Below are the code and all the weights of a small trained network. Each question names an input and a class and asks about switching units off, where a switched-off unit gives its printed mean instead of its output.

import numpy as np


def w(rows, s, z=0):
    codes = np.array(rows[::2]) - 128.0
    scale = np.full(codes.shape[1], s)
    scale[-1] = z or s
    return codes * scale


def norm(h):
    return h / np.sqrt((h * h).mean(-1, keepdims=True) + 1e-5)


def f(y):
    return y / 2 * (1 + np.tanh(0.7978845608 * (y + 0.044715 * y**3)))


def log_softmax(a):
    a = a - a.max(-1, keepdims=True)
    return a - np.log(np.exp(a).sum(-1, keepdims=True))


def net(x, mask):
    res = np.array(x, float).reshape(1, 4) / 4 @ E
    u = 0
    for l in range(2):
        y = f(norm(res) @ A[l][:, :-1].T + A[l][:, -1])
        res = res + np.where(mask[u : u + 6], y, B[l][:, -1]) @ B[l][:, :-1]
        u += 6
    return log_softmax(norm(res)[-1] @ U[:, :-1].T + U[:, -1])


A, B = {}, {}
E = w([
[2,238,60,207,23,36,155],'x0',
[90,122,81,168,151,180,212],'x1',
[192,237,104,223,181,39,153],'x2',
[177,132,9,32,110,71,84],'x3',
],0.0061)
A[0] = w([
[162,81,216,168,138,206,166,138],'L0N0',
[68,163,141,119,152,65,80,86],'L0N1',
[92,231,94,45,216,171,147,122],'L0N2',
[175,162,116,99,103,128,160,1],'L0N3',
[145,254,99,111,199,89,108,248],'L0N4',
[95,77,142,165,71,214,161,207],'L0N5',
],0.0071,0.0021)
B[0] = w([
[123,80,85,80,143,66,138,254],'L0N0',
[52,196,129,159,158,102,126,147],'L0N1',
[131,119,254,141,88,145,140,146],'L0N2',
[105,125,53,132,138,16,60,114],'L0N3',
[147,115,157,180,193,153,167,242],'L0N4',
[178,213,88,57,122,89,41,217],'L0N5',
],0.0087,0.0046)
A[1] = w([
[112,100,132,44,194,149,88,152],'L1N0',
[102,153,116,106,72,103,118,123],'L1N1',
[166,77,122,190,124,119,76,40],'L1N2',
[168,129,156,143,172,94,176,241],'L1N3',
[102,153,106,11,254,174,152,250],'L1N4',
[69,205,125,110,72,123,85,233],'L1N5',
],0.0093,0.0022)
B[1] = w([
[223,131,100,141,125,229,148,231],'L1N0',
[109,254,100,49,146,27,212,160],'L1N1',
[68,76,197,199,93,126,138,129],'L1N2',
[156,180,172,206,187,23,67,214],'L1N3',
[132,85,159,160,76,74,24,253],'L1N4',
[192,168,33,96,146,111,216,205],'L1N5',
],0.0075,0.0078)
U = w([
[222,39,146,131,93,164,61,250],'0',
[65,158,180,97,168,175,148,6],'1',
[67,102,112,98,123,170,125,6],'2',
[254,107,184,251,134,77,81,236],'3',
[123,221,84,78,82,91,186,250],'4',
[185,64,183,185,59,111,211,6],'5',
[92,112,132,171,96,160,74,6],'6',
[132,159,123,242,160,67,204,250],'7',
],0.0082,0.0022)

Each question gives the input, the list of numbers given to net, and the class t.
The units are the neurons (one row each of A and B). Each row of codes is followed by its name. A weight is (code - 128) times the scale printed after its matrix; where a second scale follows, it is the last column's (A, B and U).
mask holds one flag per neuron, layer by layer. A switched-off neuron (its flag False) gives its mean, the last column of its row in B, instead of its output. The means were averaged over made-up inputs and are rounded, as every weight is.
A unit's drop is (log p(t) with every unit on - log p(t) with that unit switched off) / (log p(t) with every unit on - log p(t) with every unit switched off).
The circuit of an input: a set's keep is (log p(t) with only the set's units on - log p(t) with every unit switched off) / (log p(t) with every unit on - log p(t) with every unit switched off). Starting from all 12 units, units are removed one at a time, each time the one whose removal leaves the highest keep (on an exact tie, the one counted first), for as long as the keep stays at least 0.8.
circuit, biggest first: the units of the circuit, biggest drop first
top k neurons: the k neurons with the biggest drops, biggest first
k most important neurons of layer l: the k neurons of layer l with the biggest drops, biggest first
drop of u: that unit's drop, to one decimal
input [2,5,-2,-7], class 4: most important neuron of layer 0 : (L0N5)
input [1,3,-2,-5], class 4: top 3 neurons : (L0N5, L0N4, L1N1)
input [2,-8,2,-3], class 7: top 2 neurons : (L0N1, L1N4)
input [2,-6,3,8], class 7: 3 most important neurons of layer 0 : (L0N4, L0N5, L0N1)
input [3,2,1,7], class 7: top 3 neurons : (L0N4, L0N5, L1N4)
input [0,0,-4,-7], class 0: 3 most important neurons of layer 1 : (L1N4, L1N0, L1N3)
input [0,6,-6,-7], class 0: circuit, biggest first : (L1N4, L0N5, L1N3)
input [-1,1,-1,-7], class 0: drop of L1N0 : 0.1
input [4,-3,-6,-5], class 4: drop of L0N2 : 0.0
input [5,-7,-3,0], class 4: drop of L1N3 : 0.1
